Here is a tiny trained network, its code and every weight. The questions are about switching its units off for an input and a target symbol, where a switched-off unit gives its printed mean instead of its output.

import numpy as np


def w(rows, s, z=0):
    codes = np.array(rows[::2]) - 128.0
    scale = np.full(codes.shape[1], s)
    scale[-1] = z or s
    return codes * scale


def f(y):
    return y / 2 * (1 + np.tanh(0.7978845608 * (y + 0.044715 * y**3)))


def softmax(a):
    e = np.exp(a - a.max(-1, keepdims=True))
    return e / e.sum(-1, keepdims=True)


def log_softmax(a):
    a = a - a.max(-1, keepdims=True)
    return a - np.log(np.exp(a).sum(-1, keepdims=True))


def net(x, mask):
    ids = ['ΓΨζμτω'.index(c) for c in x.split()]
    T = len(ids)
    res = E[ids] + P[:T]
    q, k, v = (res @ M[0].T for M in (Q, K, V))
    z = softmax(np.where(np.tri(T) > 0, q @ k.T / 3**0.5, -1e9)) @ v
    res = res + np.where(mask[0], z, O[0][:, -1]) @ O[0][:, :-1]
    y = f(res @ A[0][:, :-1].T + A[0][:, -1])
    res = res + np.where(mask[1:17], y, B[0][:, -1]) @ B[0][:, :-1]
    return log_softmax(res[-1] @ U[:, :-1].T + U[:, -1])


Q, K, V, O, A, B = {}, {}, {}, {}, {}, {}
E = w([
[109,110,68,125,153,145],'Γ',
[120,161,33,165,92,75],'Ψ',
[157,92,76,23,213,215],'ζ',
[107,146,186,166,178,195],'μ',
[233,8,102,98,62,186],'τ',
[186,176,4,96,136,91],'ω',
],0.014)
P = w([
[73,31,35,205,122,125],'0',
[200,140,151,150,155,119],'1',
[195,142,135,97,137,132],'2',
[186,179,136,110,102,112],'3',
[176,2,123,56,69,43],'4',
[178,173,135,109,63,102],'5',
[183,158,111,81,78,76],'6',
[92,105,72,25,60,59],'7',
[199,184,107,54,105,73],'8',
],0.0083)
Q[0] = w([
[254,121,48,105,177,109],'head 1',
[177,165,69,67,110,59],'head 1',
[92,136,172,189,134,76],'head 1',
],0.008)
K[0] = w([
[103,20,2,194,69,165],'head 1',
[24,91,85,176,225,177],'head 1',
[117,89,240,121,56,86],'head 1',
],0.0076)
V[0] = w([
[88,159,72,85,254,111],'head 1',
[194,111,149,26,161,216],'head 1',
[244,112,86,145,101,40],'head 1',
],0.0095)
O[0] = w([
[178,211,220,157,155,105,142],'head 1',
[208,140,86,105,235,1,181],'head 1',
[62,216,55,68,97,87,254],'head 1',
],0.008,0.0064)
A[0] = w([
[158,192,189,134,113,194,228],'neuron 1',
[83,104,128,100,125,163,99],'neuron 2',
[138,97,146,157,161,172,246],'neuron 3',
[89,169,99,136,75,146,252],'neuron 4',
[241,81,60,112,134,143,212],'neuron 5',
[165,138,112,208,123,60,134],'neuron 6',
[189,99,71,49,90,111,120],'neuron 7',
[170,170,199,144,146,147,16],'neuron 8',
[75,103,96,255,112,182,99],'neuron 9',
[129,87,84,131,96,62,80],'neuron 10',
[175,97,129,169,121,216,181],'neuron 11',
[76,137,84,147,127,76,105],'neuron 12',
[105,133,157,102,171,91,132],'neuron 13',
[103,86,83,138,184,82,103],'neuron 14',
[174,90,108,86,139,196,202],'neuron 15',
[179,111,103,45,162,28,136],'neuron 16',
],0.0097,0.0042)
B[0] = w([
[39,171,114,99,155,45,148],'neuron 1',
[38,132,114,56,159,125,135],'neuron 2',
[196,137,162,109,96,60,135],'neuron 3',
[125,139,150,66,134,152,174],'neuron 4',
[61,144,2,150,199,103,248],'neuron 5',
[107,87,136,36,179,135,149],'neuron 6',
[15,150,119,209,148,191,244],'neuron 7',
[64,118,98,159,92,133,134],'neuron 8',
[221,107,171,36,155,99,137],'neuron 9',
[109,121,130,185,168,165,169],'neuron 10',
[47,58,74,140,167,101,145],'neuron 11',
[184,126,113,95,159,157,153],'neuron 12',
[132,177,86,162,65,104,138],'neuron 13',
[123,132,112,63,152,51,163],'neuron 14',
[73,57,98,191,110,90,185],'neuron 15',
[34,158,218,167,161,220,254],'neuron 16',
],0.006,0.019)
U = w([
[145,142,40,2,134,46,251],'Γ',
[88,222,98,135,69,135,181],'Ψ',
[148,214,107,104,60,206,77],'ζ',
[137,135,119,48,75,189,54],'μ',
[127,142,90,103,106,139,174],'τ',
[141,155,151,110,156,118,5],'ω',
],0.0078,0.0035)

Each question gives the input, a string of symbols that net reads in full, and the target symbol t.
The units are the heads (3 rows each of Q, K, V and O) and the neurons (one row each of A and B). Each row of codes is followed by its name. A weight is (code - 128) times the scale printed after its matrix; where a second scale follows, it is the last column's (O, A, B and U).
mask holds one flag per unit, heads first, then neurons. A switched-off unit (its flag False) gives its mean, the last column of its rows in O or B, instead of its output. The means were averaged over made-up inputs and are rounded, as every weight is.
A unit's drop is (log p(t) with every unit on - log p(t) with that unit switched off) / (log p(t) with every unit on - log p(t) with every unit switched off).
The circuit of an input: a set's keep is (log p(t) with only the set's units on - log p(t) with every unit switched off) / (log p(t) with every unit on - log p(t) with every unit switched off). Starting from the 12 units with the biggest drops (on a tie, the unit counted first), units are removed one at a time, each time the one whose removal leaves the highest keep (on an exact tie, the one counted first), for as long as the keep stays at least 0.8.
circuit, biggest first: the units of the circuit, biggest drop first
top k neurons: the k neurons with the biggest drops, biggest first
drop of u: that unit's drop, to one decimal
input τ Γ ζ ζ ζ ζ μ, target ω: top 2 neurons : (neuron 16; neuron 5)
input ζ τ ω, target ω: top 2 neurons : (neuron 16; neuron 6)
input Γ ζ Γ μ, target Γ: circuit, biggest first : (neuron 16)
input ζ Γ Γ, target Γ: top 3 neurons : (neuron 7; neuron 6; neuron 10)
input Ψ μ μ Γ μ ζ τ τ, target μ: circuit, biggest first : (head 1; neuron 5)
input ζ ζ Γ Γ Γ, target ω: circuit, biggest first : (head 1; neuron 16)
input μ τ Γ, target Γ: top 2 neurons : (neuron 16; neuron 7)
input ω τ μ, target Γ: top 3 neurons : (neuron 7; neuron 16; neuron 10)
input τ τ ω τ τ, target Ψ: circuit, biggest first : (neuron 7; neuron 16; head 1)
input Γ τ τ, target Γ: top 2 neurons : (neuron 16; neuron 11)
input τ τ τ ω ζ, target Ψ: drop of neuron 10 : 0.1
input Ψ τ μ Ψ Ψ, target μ: drop of head 1 : 0.6
input Γ μ τ, target Γ: drop of neuron 7 : 0.4
